Below is a small trained network, with its code and all its weights. Each question gives an input and a class and asks what happens when units are switched off, that is, made to give their printed mean instead of their output.

import numpy as np


def w(rows, s, z=0):
    codes = np.array(rows[::2]) - 128.0
    scale = np.full(codes.shape[1], s)
    scale[-1] = z or s
    return codes * scale


def f(y):
    return np.maximum(y, 0)


def log_softmax(a):
    a = a - a.max(-1, keepdims=True)
    return a - np.log(np.exp(a).sum(-1, keepdims=True))


def net(x, mask):
    res = np.array(x, float).reshape(1, 4) / 4 @ E
    y = f(res @ A[0][:, :-1].T + A[0][:, -1])
    res = res + np.where(mask, y, B[0][:, -1]) @ B[0][:, :-1]
    return log_softmax(res[-1] @ U[:, :-1].T + U[:, -1])


A, B = {}, {}
E = w([
[190,173,9],'x0',
[149,169,148],'x1',
[211,90,140],'x2',
[131,136,126],'x3',
],0.011)
A[0] = w([
[146,164,79,116],'neuron 1',
[87,63,188,156],'neuron 2',
[140,203,104,98],'neuron 3',
[123,127,211,200],'neuron 4',
[103,145,56,4],'neuron 5',
[100,101,105,210],'neuron 6',
[157,75,105,143],'neuron 7',
[79,161,110,87],'neuron 8',
[133,236,170,128],'neuron 9',
[49,230,113,80],'neuron 10',
[163,109,47,47],'neuron 11',
[79,103,187,130],'neuron 12',
[134,54,107,161],'neuron 13',
[120,162,86,60],'neuron 14',
[106,127,162,189],'neuron 15',
[151,131,173,228],'neuron 16',
[93,144,120,70],'neuron 17',
[9,132,68,103],'neuron 18',
[84,117,187,116],'neuron 19',
[164,58,224,21],'neuron 20',
[97,146,122,46],'neuron 21',
[116,160,52,64],'neuron 22',
[171,165,52,47],'neuron 23',
[98,77,137,47],'neuron 24',
[213,157,132,21],'neuron 25',
[107,134,169,21],'neuron 26',
[117,181,210,62],'neuron 27',
[157,184,173,153],'neuron 28',
[98,36,47,136],'neuron 29',
[82,87,95,144],'neuron 30',
[116,129,159,41],'neuron 31',
[120,184,60,106],'neuron 32',
[137,159,146,133],'neuron 33',
[189,166,175,177],'neuron 34',
[106,105,158,10],'neuron 35',
[39,218,119,104],'neuron 36',
],0.013,0.0036)
B[0] = w([
[39,137,217,199],'neuron 1',
[138,152,134,255],'neuron 2',
[78,160,153,186],'neuron 3',
[98,181,90,241],'neuron 4',
[117,96,160,178],'neuron 5',
[104,157,43,170],'neuron 6',
[156,103,77,173],'neuron 7',
[199,78,158,165],'neuron 8',
[126,142,55,180],'neuron 9',
[198,43,75,207],'neuron 10',
[109,126,189,209],'neuron 11',
[110,108,149,234],'neuron 12',
[163,159,73,176],'neuron 13',
[108,64,207,170],'neuron 14',
[121,193,134,193],'neuron 15',
[114,143,39,193],'neuron 16',
[200,37,93,147],'neuron 17',
[212,8,54,212],'neuron 18',
[136,207,180,222],'neuron 19',
[152,89,115,238],'neuron 20',
[166,61,193,141],'neuron 21',
[97,117,208,203],'neuron 22',
[107,196,214,227],'neuron 23',
[87,151,150,165],'neuron 24',
[139,100,122,178],'neuron 25',
[110,143,227,164],'neuron 26',
[104,177,164,195],'neuron 27',
[99,155,53,166],'neuron 28',
[58,183,91,189],'neuron 29',
[133,143,52,166],'neuron 30',
[122,130,197,153],'neuron 31',
[58,113,195,215],'neuron 32',
[106,191,54,145],'neuron 33',
[162,136,3,181],'neuron 34',
[111,108,219,162],'neuron 35',
[199,55,42,213],'neuron 36',
],0.0054,0.0089)
U = w([
[69,177,187,38],'0',
[134,172,85,255],'1',
[247,120,120,63],'2',
],0.012,0.0032)

Each question gives the input, the list of numbers given to net, and the class t.
The units are the neurons (one row each of A and B). Each row of codes is followed by its name. A weight is (code - 128) times the scale printed after its matrix; where a second scale follows, it is the last column's (A, B and U).
mask holds one flag per neuron, in row order. A switched-off neuron (its flag False) gives its mean, the last column of its row in B, instead of its output. The means were averaged over made-up inputs and are rounded, as every weight is.
A unit's drop is (log p(t) with every unit on - log p(t) with that unit switched off) / (log p(t) with every unit on - log p(t) with every unit switched off).
The circuit of an input: a set's keep is (log p(t) with only the set's units on - log p(t) with every unit switched off) / (log p(t) with every unit on - log p(t) with every unit switched off). Starting from the 12 units with the biggest drops (on a tie, the unit counted first), units are removed one at a time, each time the one whose removal leaves the highest keep (on an exact tie, the one counted first), for as long as the keep stays at least 0.8.
circuit, biggest first: the units of the circuit, biggest drop first
most important unit: the unit with the biggest drop
k most important neurons: the k neurons with the biggest drops, biggest first
drop of u: that unit's drop, to one decimal
input [6,-6,-7,3], class 2: circuit, biggest first : [neuron 18; neuron 10]
input [6,5,-5,6], class 0: circuit, biggest first : [neuron 32; neuron 1]
input [5,5,-6,7], class 2: circuit, biggest first : [neuron 10; neuron 36]
input [-7,8,8,-7], class 1: most important unit : neuron 34
input [4,4,-5,4], class 2: circuit, biggest first : [neuron 10; neuron 36]
input [5,-3,-5,-1], class 0: circuit, biggest first : [neuron 32; neuron 22]
input [5,-3,-5,5], class 0: circuit, biggest first : [neuron 32; neuron 22]
input [7,2,-6,3], class 0: circuit, biggest first : [neuron 32; neuron 1]
input [7,4,7,-4], class 0: 2 most important neurons : [neuron 23; neuron 1]
input [-3,-3,-8,1], class 2: drop of neuron 34 : 0.0
input [-3,-1,-5,3], class 2: drop of neuron 10 : 0.1
input [8,5,-6,0], class 0: drop of neuron 1 : 0.2
input [-4,6,-1,-3], class 1: drop of neuron 1 : 0.3
input [-5,-8,-2,4], class 1: most important unit : neuron 18
